Below are the code and all the weights of a small trained network. Each question names an input and a class and asks about switching units off, where a switched-off unit gives its printed mean instead of its output.

import numpy as np


def w(rows, s, z=0):
    codes = np.array(rows[::2]) - 128.0
    scale = np.full(codes.shape[1], s)
    scale[-1] = z or s
    return codes * scale


def norm(h):
    return h / np.sqrt((h * h).mean(-1, keepdims=True) + 1e-5)


def f(y):
    return np.maximum(y, 0)


def log_softmax(a):
    a = a - a.max(-1, keepdims=True)
    return a - np.log(np.exp(a).sum(-1, keepdims=True))


def net(x, mask):
    res = np.array(x, float).reshape(1, 5) / 4 @ E
    u = 0
    for l in range(3):
        y = f(norm(res) @ A[l][:, :-1].T + A[l][:, -1])
        res = res + np.where(mask[u : u + 9], y, B[l][:, -1]) @ B[l][:, :-1]
        u += 9
    return log_softmax(norm(res)[-1] @ U[:, :-1].T + U[:, -1])


A, B = {}, {}
E = w([
[2,166,176,170,184],'x0',
[127,128,121,129,132],'x1',
[130,83,94,208,67],'x2',
[170,73,146,202,235],'x3',
[129,129,129,129,127],'x4',
],0.0081)
A[0] = w([
[110,211,97,133,42,117],'0.n0',
[122,61,152,235,134,199],'0.n1',
[83,189,104,84,193,254],'0.n2',
[93,142,176,172,92,144],'0.n3',
[100,51,78,3,155,194],'0.n4',
[114,180,81,55,78,93],'0.n5',
[254,216,99,88,60,79],'0.n6',
[196,108,176,161,192,123],'0.n7',
[128,60,75,155,105,129],'0.n8',
],0.0097,0.0029)
B[0] = w([
[67,50,106,125,196,210],'0.n0',
[63,184,62,127,121,254],'0.n1',
[128,255,175,82,104,248],'0.n2',
[173,131,132,163,84,188],'0.n3',
[171,121,187,142,110,199],'0.n4',
[86,35,209,163,51,204],'0.n5',
[220,105,135,193,181,238],'0.n6',
[91,63,104,12,155,222],'0.n7',
[163,208,126,141,98,192],'0.n8',
],0.0077,0.0062)
A[1] = w([
[153,103,219,44,1,13],'1.n0',
[127,152,133,172,204,203],'1.n1',
[21,161,62,165,109,127],'1.n2',
[130,14,118,141,223,81],'1.n3',
[118,199,159,159,126,200],'1.n4',
[61,208,144,148,159,4],'1.n5',
[67,100,180,218,94,212],'1.n6',
[212,145,95,95,164,17],'1.n7',
[113,157,75,159,244,103],'1.n8',
],0.009,0.0021)
B[1] = w([
[54,198,30,48,112,209],'1.n0',
[65,128,168,69,13,184],'1.n1',
[165,120,169,177,182,254],'1.n2',
[89,49,120,88,2,184],'1.n3',
[215,139,220,162,179,205],'1.n4',
[149,11,199,171,65,223],'1.n5',
[170,156,37,96,203,225],'1.n6',
[227,95,214,135,113,176],'1.n7',
[92,77,143,15,50,199],'1.n8',
],0.0055,0.0061)
A[2] = w([
[100,184,175,174,150,254],'2.n0',
[51,125,189,181,201,165],'2.n1',
[90,97,141,91,95,52],'2.n2',
[49,158,160,141,112,80],'2.n3',
[100,88,93,70,91,151],'2.n4',
[117,119,77,252,117,58],'2.n5',
[146,131,207,76,158,49],'2.n6',
[88,88,89,169,125,172],'2.n7',
[86,144,78,158,43,133],'2.n8',
],0.012,0.0023)
B[2] = w([
[202,75,69,172,112,238],'2.n0',
[174,92,88,187,41,253],'2.n1',
[72,121,134,118,168,181],'2.n2',
[138,2,92,134,165,223],'2.n3',
[58,31,116,181,171,205],'2.n4',
[142,238,158,117,161,234],'2.n5',
[139,237,78,136,138,238],'2.n6',
[119,181,201,22,135,202],'2.n7',
[86,174,165,47,189,203],'2.n8',
],0.0095,0.0066)
U = w([
[244,34,108,211,14,212],'0',
[4,27,119,54,125,3],'1',
[160,255,150,93,134,148],'2',
],0.01,0.0016)

Each question gives the input, the list of numbers given to net, and the class t.
The units are the neurons (one row each of A and B). Each row of codes is followed by its name. A weight is (code - 128) times the scale printed after its matrix; where a second scale follows, it is the last column's (A, B and U).
mask holds one flag per neuron, layer by layer. A switched-off neuron (its flag False) gives its mean, the last column of its row in B, instead of its output. The means were averaged over made-up inputs and are rounded, as every weight is.
A unit's drop is (log p(t) with every unit on - log p(t) with that unit switched off) / (log p(t) with every unit on - log p(t) with every unit switched off).
The circuit of an input: a set's keep is (log p(t) with only the set's units on - log p(t) with every unit switched off) / (log p(t) with every unit on - log p(t) with every unit switched off). Starting from the 12 units with the biggest drops (on a tie, the unit counted first), units are removed one at a time, each time the one whose removal leaves the highest keep (on an exact tie, the one counted first), for as long as the keep stays at least 0.8.
circuit, biggest first: the units of the circuit, biggest drop first
top k neurons: the k neurons with the biggest drops, biggest first
top k neurons in layer l: the k neurons of layer l with the biggest drops, biggest first
input [8,2,-1,7,-6], class 0: circuit, biggest first	[2.n1]
input [6,6,-6,-4,-2], class 0: top 2 neurons	[2.n0, 0.n7]
input [5,-3,8,-6,0], class 2: top 2 neurons	[2.n5, 0.n7]
input [-3,-5,6,-5,2], class 2: top 2 neurons in layer 2	[2.n5, 2.n3]
input [6,-4,3,5,7], class 0: top 3 neurons in layer 0	[0.n1, 0.n0, 0.n6]
input [6,-6,-6,-5,-2], class 0: top 2 neurons	[0.n7, 2.n0]
input [1,1,-7,-7,-1], class 1: circuit, biggest first	[0.n5, 2.n4]
input [-4,-1,-6,-8,5], class 1: circuit, biggest first	[0.n0, 2.n4]
input [2,-4,4,5,-4], class 1: top 3 neurons	[0.n7, 1.n8, 0.n2]
input [-2,4,4,3,-7], class 2: top 3 neurons	[0.n1, 0.n8, 0.n0]
input [-4,7,-5,5,2], class 1: top 2 neurons	[0.n7, 1.n3]
input [-4,8,5,3,-8], class 2: top 2 neurons	[0.n8, 0.n1]
input [3,-4,8,7,1], class 2: top 3 neurons in layer 0	[0.n1, 0.n0, 0.n8]
input [8,7,-6,3,-6], class 0: top 2 neurons	[2.n1, 2.n0]
input [6,-7,8,-4,-1], class 2: top 3 neurons	[2.n5, 0.n2, 2.n7]
input [6,8,7,-4,0], class 2: top 2 neurons	[2.n5, 1.n6]
input [-4,4,8,-5,4], class 2: top 3 neurons in layer 0	[0.n7, 0.n8, 0.n6]
input [8,1,-4,-7,3], class 0: top neuron in layer 1	[1.n4]
input [6,-7,0,-6,5], class 0: top 2 neurons in layer 2	[2.n1, 2.n0]
input [6,-3,2,4,-3], class 0: top neuron in layer 1	[1.n2]
